Below is a small trained network, with its code and all its weights. Each question gives an input and a class and asks what happens when units are switched off, that is, made to give their printed mean instead of their output.

import numpy as np


def w(rows, s, z=0):
    codes = np.array(rows[::2]) - 128.0
    scale = np.full(codes.shape[1], s)
    scale[-1] = z or s
    return codes * scale


def f(y):
    return np.maximum(y, 0)


def log_softmax(a):
    a = a - a.max(-1, keepdims=True)
    return a - np.log(np.exp(a).sum(-1, keepdims=True))


def net(x, mask):
    res = np.array(x, float).reshape(1, 4) / 4 @ E
    y = f(res @ A[0][:, :-1].T + A[0][:, -1])
    res = res + np.where(mask, y, B[0][:, -1]) @ B[0][:, :-1]
    return log_softmax(res[-1] @ U[:, :-1].T + U[:, -1])


A, B = {}, {}
E = w([
[122,96,152,118,182,231,83],'x0',
[4,60,149,206,108,126,106],'x1',
[160,117,56,149,213,119,81],'x2',
[129,29,115,137,143,94,224],'x3',
],0.012)
A[0] = w([
[106,184,117,163,146,105,127,200],'neuron 1',
[143,161,180,106,109,160,102,184],'neuron 2',
[43,103,194,147,98,182,168,209],'neuron 3',
[146,143,93,149,252,164,108,198],'neuron 4',
[94,124,141,132,124,150,137,141],'neuron 5',
[117,188,144,169,87,114,103,128],'neuron 6',
[138,110,60,142,177,103,111,184],'neuron 7',
[161,134,149,104,164,139,176,182],'neuron 8',
[99,144,149,81,111,143,171,252],'neuron 9',
[144,127,101,148,111,66,136,184],'neuron 10',
[55,184,120,106,160,151,133,4],'neuron 11',
[86,137,134,123,127,85,99,86],'neuron 12',
[163,81,92,152,149,47,151,212],'neuron 13',
[53,123,188,168,106,115,109,139],'neuron 14',
[107,171,151,72,130,154,94,197],'neuron 15',
],0.013,0.0042)
B[0] = w([
[113,170,86,74,83,165,147,171],'neuron 1',
[141,154,72,84,126,91,206,211],'neuron 2',
[160,59,254,153,215,85,131,252],'neuron 3',
[40,153,107,216,53,146,37,239],'neuron 4',
[180,104,170,148,174,77,125,164],'neuron 5',
[113,183,90,95,126,125,174,191],'neuron 6',
[37,139,63,153,39,145,132,197],'neuron 7',
[166,162,167,45,179,116,180,191],'neuron 8',
[170,140,129,115,157,127,124,198],'neuron 9',
[115,215,90,81,119,112,196,187],'neuron 10',
[128,126,138,70,142,87,136,149],'neuron 11',
[136,137,131,90,165,113,158,156],'neuron 12',
[153,198,92,88,116,120,213,216],'neuron 13',
[184,85,192,134,215,107,120,224],'neuron 14',
[98,173,57,131,108,155,197,214],'neuron 15',
],0.01,0.014)
U = w([
[134,55,186,178,139,126,4,9],'0',
[84,171,93,115,27,137,69,191],'1',
[223,130,162,88,180,121,99,86],'2',
],0.011,0.0011)

Each question gives the input, the list of numbers given to net, and the class t.
The units are the neurons (one row each of A and B). Each row of codes is followed by its name. A weight is (code - 128) times the scale printed after its matrix; where a second scale follows, it is the last column's (A, B and U).
mask holds one flag per neuron, in row order. A switched-off neuron (its flag False) gives its mean, the last column of its row in B, instead of its output. The means were averaged over made-up inputs and are rounded, as every weight is.
A unit's drop is (log p(t) with every unit on - log p(t) with that unit switched off) / (log p(t) with every unit on - log p(t) with every unit switched off).
most important unit: the unit with the biggest drop
top k neurons: the k neurons with the biggest drops, biggest first
drop of u: that unit's drop, to one decimal
input [6,4,-3,0], class 0: most important unit -> neuron 13
input [8,5,7,-2], class 0: top 3 neurons -> neuron 13; neuron 10; neuron 2
input [-8,5,1,-3], class 2: top 2 neurons -> neuron 4; neuron 14
input [6,5,0,-6], class 0: top 3 neurons -> neuron 13; neuron 8; neuron 4
input [7,1,-2,-2], class 0: top 2 neurons -> neuron 13; neuron 8
input [2,2,-6,0], class 2: top 2 neurons -> neuron 4; neuron 7
input [-1,5,-3,7], class 2: top 2 neurons -> neuron 4; neuron 13
input [-3,8,-7,0], class 0: drop of neuron 13 -> 0.4
input [-2,7,-7,3], class 0: drop of neuron 8 -> 0.2
input [7,8,-1,-8], class 2: drop of neuron 2 -> 0.4
